Here is a tiny trained network, its code and every weight. The questions are about switching its units off for an input and a class, where a switched-off unit gives its printed mean instead of its output.

import numpy as np


def w(rows, s, z=0):
    codes = np.array(rows[::2]) - 128.0
    scale = np.full(codes.shape[1], s)
    scale[-1] = z or s
    return codes * scale


def f(y):
    return y / 2 * (1 + np.tanh(0.7978845608 * (y + 0.044715 * y**3)))


def log_softmax(a):
    a = a - a.max(-1, keepdims=True)
    return a - np.log(np.exp(a).sum(-1, keepdims=True))


def net(x, mask):
    res = np.array(x, float).reshape(1, 5) / 4 @ E
    y = f(res @ A[0][:, :-1].T + A[0][:, -1])
    res = res + np.where(mask, y, B[0][:, -1]) @ B[0][:, :-1]
    return log_softmax(res[-1] @ U[:, :-1].T + U[:, -1])


A, B = {}, {}
E = w([
[25,161,197,255,173,115],'x0',
[196,126,198,150,122,83],'x1',
[81,18,112,89,127,71],'x2',
[171,192,80,169,160,23],'x3',
[188,105,46,182,173,141],'x4',
],0.01)
A[0] = w([
[174,178,105,122,136,181,148],'N1',
[155,127,153,81,111,214,253],'N2',
[53,154,205,153,134,54,190],'N3',
[148,154,71,107,105,98,170],'N4',
[110,121,147,143,144,118,84],'N5',
[126,147,104,93,134,23,53],'N6',
[156,137,91,101,125,58,48],'N7',
[138,215,142,135,109,170,173],'N8',
[69,98,134,168,138,122,189],'N9',
[117,145,181,71,110,114,217],'N10',
[123,118,145,150,159,133,80],'N11',
[118,170,160,152,165,158,199],'N12',
[132,132,165,140,94,118,58],'N13',
[108,172,125,163,128,100,177],'N14',
[126,252,116,143,130,230,118],'N15',
[166,56,109,100,118,142,193],'N16',
[128,177,139,133,112,97,158],'N17',
[58,192,226,80,106,107,212],'N18',
[172,140,163,140,138,67,190],'N19',
[71,61,173,128,113,183,210],'N20',
[138,119,18,195,165,119,249],'N21',
[91,107,161,204,156,82,131],'N22',
],0.014,0.0032)
B[0] = w([
[108,169,106,105,91,120,190],'N1',
[108,127,204,105,150,183,223],'N2',
[151,3,122,118,94,104,249],'N3',
[151,145,124,77,133,117,196],'N4',
[129,118,151,145,105,140,147],'N5',
[181,198,117,106,155,102,194],'N6',
[119,198,108,134,81,135,192],'N7',
[112,144,131,156,201,161,201],'N8',
[168,63,139,121,162,183,193],'N9',
[138,74,70,170,149,145,196],'N10',
[85,124,150,127,134,124,145],'N11',
[121,116,110,141,153,118,191],'N12',
[84,126,134,154,98,94,146],'N13',
[127,125,114,163,119,111,184],'N14',
[89,222,100,187,220,168,232],'N15',
[127,156,163,84,126,170,225],'N16',
[123,128,113,139,122,115,167],'N17',
[172,47,72,149,118,47,248],'N18',
[146,90,90,84,161,159,197],'N19',
[103,149,160,120,136,209,237],'N20',
[184,59,94,99,104,71,238],'N21',
[120,70,168,77,76,166,221],'N22',
],0.02,0.013)
U = w([
[148,37,164,111,115,125,249],'0',
[179,199,110,31,108,128,153],'1',
[137,107,72,188,181,76,92],'2',
[52,203,126,176,2,125,48],'3',
[98,159,148,104,178,229,128],'4',
[104,112,192,165,104,64,5],'5',
],0.0085,0.0026)

Each question gives the input, the list of numbers given to net, and the class t.
The units are the neurons (one row each of A and B). Each row of codes is followed by its name. A weight is (code - 128) times the scale printed after its matrix; where a second scale follows, it is the last column's (A, B and U).
mask holds one flag per neuron, in row order. A switched-off neuron (its flag False) gives its mean, the last column of its row in B, instead of its output. The means were averaged over made-up inputs and are rounded, as every weight is.
A unit's drop is (log p(t) with every unit on - log p(t) with that unit switched off) / (log p(t) with every unit on - log p(t) with every unit switched off).
The circuit of an input: a set's keep is (log p(t) with only the set's units on - log p(t) with every unit switched off) / (log p(t) with every unit on - log p(t) with every unit switched off). Starting from the 12 units with the biggest drops (on a tie, the unit counted first), units are removed one at a time, each time the one whose removal leaves the highest keep (on an exact tie, the one counted first), for as long as the keep stays at least 0.8.
circuit, biggest first: the units of the circuit, biggest drop first
k most important neurons: the k neurons with the biggest drops, biggest first
drop when u is switched off: that unit's drop, to one decimal
input [0,0,3,2,-1], class 1: 2 most important neurons -> [N18; N3]
input [5,-7,-4,-1,-6], class 2: circuit, biggest first -> [N18; N15]
input [3,0,-7,1,5], class 2: circuit, biggest first -> [N2]
input [-6,1,-8,6,-7], class 4: 4 most important neurons -> [N15; N8; N21; N3]
input [4,6,6,-6,7], class 4: 2 most important neurons -> [N18; N20]
input [6,2,-8,0,8], class 2: 4 most important neurons -> [N21; N20; N2; N16]
input [0,-2,-5,-1,-4], class 2: 2 most important neurons -> [N18; N16]
input [4,4,-6,-7,-6], class 2: 2 most important neurons -> [N18; N15]
input [3,4,2,-5,4], class 4: 2 most important neurons -> [N18; N21]
input [-3,-6,5,-7,-7], class 4: 2 most important neurons -> [N20; N3]
input [1,6,-1,-6,1], class 4: drop when N20 is switched off -> 0.2
input [5,1,-5,3,0], class 2: drop when N15 is switched off -> 1.0
input [-1,-2,0,-1,2], class 1: drop when N3 is switched off -> 0.8
input [8,3,-7,0,0], class 2: most important neuron -> [N15]
